Below are the code and all the weights of a small trained network. Each question names an input and a class and asks about switching units off, where a switched-off unit gives its printed mean instead of its output.

import numpy as np


def w(rows, s, z=0):
    codes = np.array(rows[::2]) - 128.0
    scale = np.full(codes.shape[1], s)
    scale[-1] = z or s
    return codes * scale


def f(y):
    return np.maximum(y, 0)


def log_softmax(a):
    a = a - a.max(-1, keepdims=True)
    return a - np.log(np.exp(a).sum(-1, keepdims=True))


def net(x, mask):
    res = np.array(x, float).reshape(1, 7) / 4 @ E
    y = f(res @ A[0][:, :-1].T + A[0][:, -1])
    res = res + np.where(mask, y, B[0][:, -1]) @ B[0][:, :-1]
    return log_softmax(res[-1] @ U[:, :-1].T + U[:, -1])


A, B = {}, {}
E = w([
[102,96,68,106,178,84,168,112,23],'x0',
[97,83,125,130,163,153,145,125,180],'x1',
[101,100,158,216,141,79,127,38,127],'x2',
[172,196,219,84,235,101,117,135,103],'x3',
[126,187,128,151,116,106,147,150,108],'x4',
[114,164,82,195,185,195,11,143,112],'x5',
[215,192,82,121,134,147,202,39,142],'x6',
],0.011)
A[0] = w([
[112,228,194,105,196,120,166,137,131,113],'neuron 0',
[121,70,217,110,131,116,46,151,134,144],'neuron 1',
[123,132,125,60,107,86,113,89,112,96],'neuron 2',
[134,102,98,176,65,172,109,118,113,124],'neuron 3',
[170,148,132,179,149,151,74,153,149,71],'neuron 4',
[137,152,109,160,205,167,68,132,64,122],'neuron 5',
[125,109,188,165,115,143,117,69,143,168],'neuron 6',
[89,119,221,48,56,76,203,121,139,85],'neuron 7',
[84,114,121,143,148,91,126,187,90,163],'neuron 8',
[222,128,93,119,186,196,144,58,103,49],'neuron 9',
[147,139,197,82,248,71,63,128,148,4],'neuron 10',
[121,69,125,178,167,79,140,62,61,128],'neuron 11',
[152,157,48,124,126,132,172,92,184,62],'neuron 12',
[159,157,79,180,126,119,165,102,169,73],'neuron 13',
[95,169,162,205,119,95,175,140,125,181],'neuron 14',
[131,164,92,70,91,205,155,160,101,125],'neuron 15',
[124,144,213,190,158,117,105,52,95,108],'neuron 16',
[173,110,174,173,103,131,110,114,153,44],'neuron 17',
[99,161,61,157,127,202,98,109,130,149],'neuron 18',
[82,129,39,45,197,96,144,123,50,95],'neuron 19',
[171,162,207,125,71,141,87,131,217,42],'neuron 20',
[146,120,179,102,105,110,137,109,95,194],'neuron 21',
[71,114,50,141,51,96,137,145,160,17],'neuron 22',
[133,167,131,51,191,177,153,215,111,124],'neuron 23',
[47,71,144,140,84,126,87,160,127,143],'neuron 24',
],0.011,0.0038)
B[0] = w([
[96,102,84,105,115,84,100,75,144,225],'neuron 0',
[104,162,170,107,131,138,148,126,101,223],'neuron 1',
[111,120,131,126,155,140,150,162,155,160],'neuron 2',
[122,116,89,102,134,54,134,108,118,200],'neuron 3',
[191,134,114,152,186,140,171,151,129,191],'neuron 4',
[195,123,85,115,223,158,199,137,128,229],'neuron 5',
[168,98,129,109,117,200,115,164,132,190],'neuron 6',
[171,90,116,121,219,143,192,161,69,247],'neuron 7',
[101,189,232,102,126,129,163,95,119,197],'neuron 8',
[106,190,217,124,123,124,108,96,68,215],'neuron 9',
[120,111,61,100,77,1,104,74,89,234],'neuron 10',
[120,112,123,156,79,204,126,164,153,225],'neuron 11',
[102,175,169,111,169,99,91,119,70,198],'neuron 12',
[102,150,147,93,126,144,87,114,66,187],'neuron 13',
[152,96,132,79,106,193,117,155,129,182],'neuron 14',
[90,60,119,119,95,188,70,173,104,208],'neuron 15',
[114,87,110,93,95,177,70,175,129,215],'neuron 16',
[110,114,135,162,122,126,116,153,156,165],'neuron 17',
[144,124,92,101,165,123,194,119,109,215],'neuron 18',
[63,154,134,247,96,133,155,145,214,229],'neuron 19',
[70,158,133,244,123,100,155,155,205,227],'neuron 20',
[163,116,121,110,141,115,146,107,165,180],'neuron 21',
[139,98,122,107,112,58,108,49,119,208],'neuron 22',
[123,62,148,109,67,177,96,155,130,228],'neuron 23',
[141,155,164,93,121,115,125,95,87,231],'neuron 24',
],0.0096,0.013)
U = w([
[102,117,46,106,93,42,80,85,128,109],'0',
[162,128,114,112,208,161,187,160,133,93],'1',
[78,238,247,87,128,145,86,130,98,94],'2',
[103,73,113,107,66,234,32,183,143,92],'3',
[65,174,136,254,110,120,136,160,200,118],'4',
[116,162,128,87,107,168,121,140,156,251],'5',
],0.0095,0.017)

Each question gives the input, the list of numbers given to net, and the class t.
The units are the neurons (one row each of A and B). Each row of codes is followed by its name. A weight is (code - 128) times the scale printed after its matrix; where a second scale follows, it is the last column's (A, B and U).
mask holds one flag per neuron, in row order. A switched-off neuron (its flag False) gives its mean, the last column of its row in B, instead of its output. The means were averaged over made-up inputs and are rounded, as every weight is.
A unit's drop is (log p(t) with every unit on - log p(t) with that unit switched off) / (log p(t) with every unit on - log p(t) with every unit switched off).
The circuit of an input: a set's keep is (log p(t) with only the set's units on - log p(t) with every unit switched off) / (log p(t) with every unit on - log p(t) with every unit switched off). Starting from the 12 units with the biggest drops (on a tie, the unit counted first), units are removed one at a time, each time the one whose removal leaves the highest keep (on an exact tie, the one counted first), for as long as the keep stays at least 0.8.
units of the circuit, in order: the units of the circuit, biggest drop first
unit that matters most: the unit with the biggest drop
top k neurons: the k neurons with the biggest drops, biggest first
drop when u is switched off: that unit's drop, to one decimal
input [3,-5,6,-2,-6,4,0], class 3: top 3 neurons -> neuron 11; neuron 16; neuron 7
input [6,-3,2,1,2,4,-3], class 4: unit that matters most -> neuron 19
input [6,-3,3,-7,2,1,8], class 2: top 4 neurons -> neuron 9; neuron 12; neuron 10; neuron 13
input [-7,4,-2,7,5,-3,-7], class 0: top 2 neurons -> neuron 10; neuron 0
input [8,-5,8,3,1,0,-4], class 3: top 3 neurons -> neuron 16; neuron 11; neuron 20
input [7,0,6,1,-1,1,-7], class 2: top 2 neurons -> neuron 8; neuron 24
input [4,-7,-7,-1,-5,4,3], class 3: top 2 neurons -> neuron 15; neuron 23
input [8,1,-4,5,8,8,-4], class 1: top 2 neurons -> neuron 5; neuron 20
input [7,8,6,-6,-4,4,5], class 4: top 2 neurons -> neuron 11; neuron 19
input [5,0,-1,-5,-6,-7,-5], class 1: top 2 neurons -> neuron 7; neuron 10
input [-4,2,-5,6,-5,-5,5], class 0: units of the circuit, in order -> neuron 0; neuron 10
input [4,-2,-3,0,3,-6,7], class 2: top 2 neurons -> neuron 9; neuron 12
input [8,7,-5,-5,5,7,4], class 4: top 2 neurons -> neuron 19; neuron 7
input [-5,-6,-5,4,0,-8,6], class 1: units of the circuit, in order -> neuron 7
input [-1,-2,-2,-6,-5,5,6], class 0: top 2 neurons -> neuron 3; neuron 8
input [-8,-8,3,-3,6,2,-8], class 2: top 2 neurons -> neuron 24; neuron 19
input [5,-5,-3,-2,5,3,2], class 4: drop when neuron 16 is switched off -> 0.1
input [2,-6,-2,-6,0,-3,-2], class 0: drop when neuron 22 is switched off -> 0.4
input [-7,-2,7,-3,-7,-8,6], class 1: drop when neuron 19 is switched off -> 0.4
input [4,-6,1,1,3,6,-2], class 1: unit that matters most -> neuron 5
